Here is a tiny trained network, its code and every weight. The questions are about switching its units off for an input and a class, where a switched-off unit gives its printed mean instead of its output.

import numpy as np


def w(rows, s, z=0):
    codes = np.array(rows[::2]) - 128.0
    scale = np.full(codes.shape[1], s)
    scale[-1] = z or s
    return codes * scale


def norm(h):
    return h / np.sqrt((h * h).mean(-1, keepdims=True) + 1e-5)


def f(y):
    return y / 2 * (1 + np.tanh(0.7978845608 * (y + 0.044715 * y**3)))


def log_softmax(a):
    a = a - a.max(-1, keepdims=True)
    return a - np.log(np.exp(a).sum(-1, keepdims=True))


def net(x, mask):
    res = np.array(x, float).reshape(1, 5) / 4 @ E
    u = 0
    for l in range(2):
        y = f(norm(res) @ A[l][:, :-1].T + A[l][:, -1])
        res = res + np.where(mask[u : u + 16], y, B[l][:, -1]) @ B[l][:, :-1]
        u += 16
    return log_softmax(norm(res)[-1] @ U[:, :-1].T + U[:, -1])


A, B = {}, {}
E = w([
[246,121,104,94],'x0',
[127,129,129,128],'x1',
[168,130,212,213],'x2',
[140,192,23,237],'x3',
[128,2,80,164],'x4',
],0.0069)
A[0] = w([
[163,159,187,175,80],'L0N1',
[147,145,184,170,102],'L0N2',
[79,135,136,146,92],'L0N3',
[55,166,153,145,100],'L0N4',
[139,110,80,151,116],'L0N5',
[129,165,191,58,124],'L0N6',
[211,172,115,97,95],'L0N7',
[129,155,154,102,90],'L0N8',
[138,120,161,80,96],'L0N9',
[98,174,64,50,109],'L0N10',
[188,116,115,121,97],'L0N11',
[125,55,108,155,24],'L0N12',
[142,248,99,153,119],'L0N13',
[205,156,122,103,86],'L0N14',
[62,155,140,139,103],'L0N15',
[137,233,159,98,2],'L0N16',
],0.018,0.0086)
B[0] = w([
[218,175,143,130,184],'L0N1',
[206,179,124,115,180],'L0N2',
[113,146,107,76,152],'L0N3',
[87,178,71,61,202],'L0N4',
[97,95,110,193,177],'L0N5',
[77,81,195,169,238],'L0N6',
[81,185,72,58,195],'L0N7',
[106,112,142,154,143],'L0N8',
[95,110,180,110,165],'L0N9',
[252,201,153,155,220],'L0N10',
[80,158,93,81,159],'L0N11',
[157,45,85,98,156],'L0N12',
[59,80,144,237,253],'L0N13',
[95,171,82,59,176],'L0N14',
[101,173,99,49,183],'L0N15',
[46,213,236,207,182],'L0N16',
],0.033,0.0066)
A[1] = w([
[99,188,58,31,56],'L1N1',
[120,144,171,83,171],'L1N2',
[176,51,80,112,40],'L1N3',
[107,163,90,75,17],'L1N4',
[138,136,131,130,95],'L1N5',
[134,78,73,107,134],'L1N6',
[112,88,88,208,15],'L1N7',
[129,49,202,105,58],'L1N8',
[139,58,100,116,71],'L1N9',
[250,198,138,126,3],'L1N10',
[205,171,139,133,30],'L1N11',
[168,97,101,119,145],'L1N12',
[183,155,127,124,46],'L1N13',
[81,119,127,118,112],'L1N14',
[140,97,111,113,134],'L1N15',
[103,161,95,174,116],'L1N16',
],0.022,0.0046)
B[1] = w([
[80,153,84,36,255],'L1N1',
[156,109,58,157,192],'L1N2',
[71,185,184,181,184],'L1N3',
[82,144,131,77,181],'L1N4',
[128,131,127,128,124],'L1N5',
[100,184,174,170,185],'L1N6',
[146,51,114,87,194],'L1N7',
[149,51,75,112,177],'L1N8',
[97,172,179,161,171],'L1N9',
[254,163,147,150,208],'L1N10',
[197,143,119,133,171],'L1N11',
[85,163,165,160,160],'L1N12',
[163,132,146,144,148],'L1N13',
[167,143,119,149,162],'L1N14',
[115,141,166,146,145],'L1N15',
[163,80,139,76,201],'L1N16',
],0.047,0.0098)
U = w([
[62,149,175,188,107],'0',
[91,149,58,45,98],'1',
[137,5,88,146,93],'2',
[234,162,134,138,88],'3',
[132,113,127,120,245],'4',
],0.018,0.012)

Each question gives the input, the list of numbers given to net, and the class t.
The units are the neurons (one row each of A and B). Each row of codes is followed by its name. A weight is (code - 128) times the scale printed after its matrix; where a second scale follows, it is the last column's (A, B and U).
mask holds one flag per neuron, layer by layer. A switched-off neuron (its flag False) gives its mean, the last column of its row in B, instead of its output. The means were averaged over made-up inputs and are rounded, as every weight is.
A unit's drop is (log p(t) with every unit on - log p(t) with that unit switched off) / (log p(t) with every unit on - log p(t) with every unit switched off).
The circuit of an input: a set's keep is (log p(t) with only the set's units on - log p(t) with every unit switched off) / (log p(t) with every unit on - log p(t) with every unit switched off). Starting from the 12 units with the biggest drops (on a tie, the unit counted first), units are removed one at a time, each time the one whose removal leaves the highest keep (on an exact tie, the one counted first), for as long as the keep stays at least 0.8.
circuit, biggest first: the units of the circuit, biggest drop first
unit that matters most: the unit with the biggest drop
top k neurons: the k neurons with the biggest drops, biggest first
top k neurons in layer l: the k neurons of layer l with the biggest drops, biggest first
drop when u is switched off: that unit's drop, to one decimal
input [0,-2,4,7,6], class 2: circuit, biggest first -> L1N7, L0N5
input [6,-1,-2,3,-7], class 0: circuit, biggest first -> L0N13
input [7,2,-4,-1,-8], class 0: top 3 neurons -> L0N16, L0N6, L0N13
input [7,2,-8,-3,-5], class 3: top 2 neurons -> L0N10, L0N4
input [0,-3,5,-1,5], class 0: top 4 neurons -> L0N12, L0N10, L1N3, L0N16
input [-5,-5,8,6,-1], class 3: top 2 neurons -> L0N1, L0N2
input [2,0,-7,-1,-6], class 3: top 3 neurons -> L0N10, L0N5, L1N3
input [-8,-4,7,5,6], class 1: top 2 neurons -> L0N10, L0N13
input [7,6,-7,8,-2], class 2: top 2 neurons -> L0N13, L0N4
input [-8,-5,8,2,-6], class 1: top 4 neurons -> L0N4, L0N15, L0N10, L0N3
input [0,3,-8,0,-7], class 3: top 3 neurons in layer 0 -> L0N10, L0N5, L0N11
input [-6,-2,-7,-4,3], class 3: top 3 neurons -> L0N10, L1N10, L0N7
input [-5,-2,3,4,7], class 0: top 2 neurons -> L0N12, L0N13
input [5,-2,3,2,4], class 1: top neuron -> L0N11
input [7,-4,-6,-8,1], class 2: top 2 neurons -> L0N6, L0N4
input [8,5,7,-8,-5], class 1: top 2 neurons -> L0N13, L0N10
input [0,2,3,4,-5], class 0: top 2 neurons in layer 0 -> L0N16, L0N13
input [7,1,-8,-6,6], class 3: top 4 neurons in layer 0 -> L0N13, L0N10, L0N4, L0N15
input [-4,2,1,-5,-2], class 2: top 3 neurons in layer 0 -> L0N6, L0N7, L0N14
input [-2,-5,6,2,-4], class 3: unit that matters most -> L0N1
input [6,-6,-6,8,-5], class 2: drop when L1N1 is switched off -> 0.2
input [2,-5,-8,3,-5], class 3: drop when L0N10 is switched off -> 2.9
input [1,3,-1,-4,-7], class 0: drop when L0N10 is switched off -> 0.0
